Below is a small trained network, with its code and all its weights. Each question gives an input and a target symbol and asks what happens when units are switched off, that is, made to give their printed mean instead of their output.

import numpy as np


def w(rows, s, z=0):
    codes = np.array(rows[::2]) - 128.0
    scale = np.full(codes.shape[1], s)
    scale[-1] = z or s
    return codes * scale


def norm(h):
    return h / np.sqrt((h * h).mean(-1, keepdims=True) + 1e-5)


def f(y):
    return np.maximum(y, 0)


def softmax(a):
    e = np.exp(a - a.max(-1, keepdims=True))
    return e / e.sum(-1, keepdims=True)


def log_softmax(a):
    a = a - a.max(-1, keepdims=True)
    return a - np.log(np.exp(a).sum(-1, keepdims=True))


def net(x, mask):
    ids = ['ΔΛΣαβγζμξπτφ'.index(c) for c in x.split()]
    T = len(ids)
    res = E[ids] + P[:T]
    q, k, v = (norm(res) @ M[0].T for M in (Q, K, V))
    z = softmax(np.where(np.tri(T) > 0, q @ k.T / 2**0.5, -1e9)) @ v
    res = res + np.where(mask[0], z, O[0][:, -1]) @ O[0][:, :-1]
    y = f(norm(res) @ A[0][:, :-1].T + A[0][:, -1])
    res = res + np.where(mask[1:9], y, B[0][:, -1]) @ B[0][:, :-1]
    return log_softmax(norm(res)[-1] @ U[:, :-1].T + U[:, -1])


Q, K, V, O, A, B = {}, {}, {}, {}, {}, {}
E = w([
[168,191,104],'Δ',
[101,141,205],'Λ',
[99,252,90],'Σ',
[122,96,133],'α',
[152,147,108],'β',
[143,97,150],'γ',
[119,96,130],'ζ',
[144,104,150],'μ',
[79,149,161],'ξ',
[167,132,133],'π',
[98,214,170],'τ',
[129,126,101],'φ',
],0.036)
P = w([
[31,164,172],'0',
[3,180,201],'1',
[21,159,188],'2',
[47,149,166],'3',
[70,145,139],'4',
[82,142,130],'5',
[92,130,119],'6',
[98,118,110],'7',
[112,119,102],'8',
[123,104,97],'9',
[132,94,86],'10',
[143,84,82],'11',
[152,70,77],'12',
[161,81,78],'13',
],0.0076)
Q[0] = w([
[7,213,199],'H0',
[117,163,200],'H0',
],0.016)
K[0] = w([
[10,236,230],'H0',
[97,207,148],'H0',
],0.013)
V[0] = w([
[250,227,217],'H0',
[174,3,205],'H0',
],0.0033)
O[0] = w([
[225,155,253,241],'H0',
[17,40,255,5],'H0',
],0.0066,0.0012)
A[0] = w([
[70,226,97,129],'N0',
[172,159,149,122],'N1',
[24,81,135,109],'N2',
[149,62,160,205],'N3',
[138,145,85,159],'N4',
[67,37,115,253],'N5',
[190,150,112,91],'N6',
[8,171,94,115],'N7',
],0.013,0.0047)
B[0] = w([
[157,67,116,254],'N0',
[123,68,84,207],'N1',
[2,192,87,181],'N2',
[83,102,93,224],'N3',
[84,62,118,223],'N4',
[228,37,124,238],'N5',
[111,122,234,222],'N6',
[164,185,124,191],'N7',
],0.0099,0.0057)
U = w([
[234,176,107,70],'Δ',
[69,129,206,127],'Λ',
[126,180,78,184],'Σ',
[24,67,64,13],'α',
[229,100,105,154],'β',
[110,113,142,66],'γ',
[46,94,75,68],'ζ',
[69,51,174,179],'μ',
[54,150,122,240],'ξ',
[191,117,250,95],'π',
[140,178,170,254],'τ',
[121,113,2,119],'φ',
],0.015,0.0056)

Each question gives the input, a string of symbols that net reads in full, and the target symbol t.
The units are the heads (2 rows each of Q, K, V and O) and the neurons (one row each of A and B). Each row of codes is followed by its name. A weight is (code - 128) times the scale printed after its matrix; where a second scale follows, it is the last column's (O, A, B and U).
mask holds one flag per unit, heads first, then neurons. A switched-off unit (its flag False) gives its mean, the last column of its rows in O or B, instead of its output. The means were averaged over made-up inputs and are rounded, as every weight is.
A unit's drop is (log p(t) with every unit on - log p(t) with that unit switched off) / (log p(t) with every unit on - log p(t) with every unit switched off).
The circuit of an input: a set's keep is (log p(t) with only the set's units on - log p(t) with every unit switched off) / (log p(t) with every unit on - log p(t) with every unit switched off). Starting from all 9 units, units are removed one at a time, each time the one whose removal leaves the highest keep (on an exact tie, the one counted first), for as long as the keep stays at least 0.8.
units of the circuit, in order: the units of the circuit, biggest drop first
top k neurons: the k neurons with the biggest drops, biggest first
drop of u: that unit's drop, to one decimal
input β β π β γ β β π, target π: units of the circuit, in order -> [N6 N5]
input β β β β φ π, target π: top neuron -> [N6]
input μ β β β μ α μ β, target μ: top 3 neurons -> [N6 N5 N4]
input φ β φ τ π π τ Δ β Σ β β β ξ, target ξ: top 2 neurons -> [N2 N6]
input Σ Σ φ, target φ: top 3 neurons -> [N5 N7 N4]
input β φ β Σ β μ β μ ζ β α φ μ ξ, target ξ: top 3 neurons -> [N2 N7 N1]
input γ β μ β μ μ π β, target π: top 3 neurons -> [N6 N3 N2]
input β μ β μ β π β, target π: top 3 neurons -> [N6 N3 N5]
input φ μ α, target α: drop of N5 -> 0.4
input β μ μ π μ φ Σ Σ γ β μ μ ζ β, target μ: drop of N2 -> 0.1
input γ ζ φ, target φ: drop of N2 -> 0.6
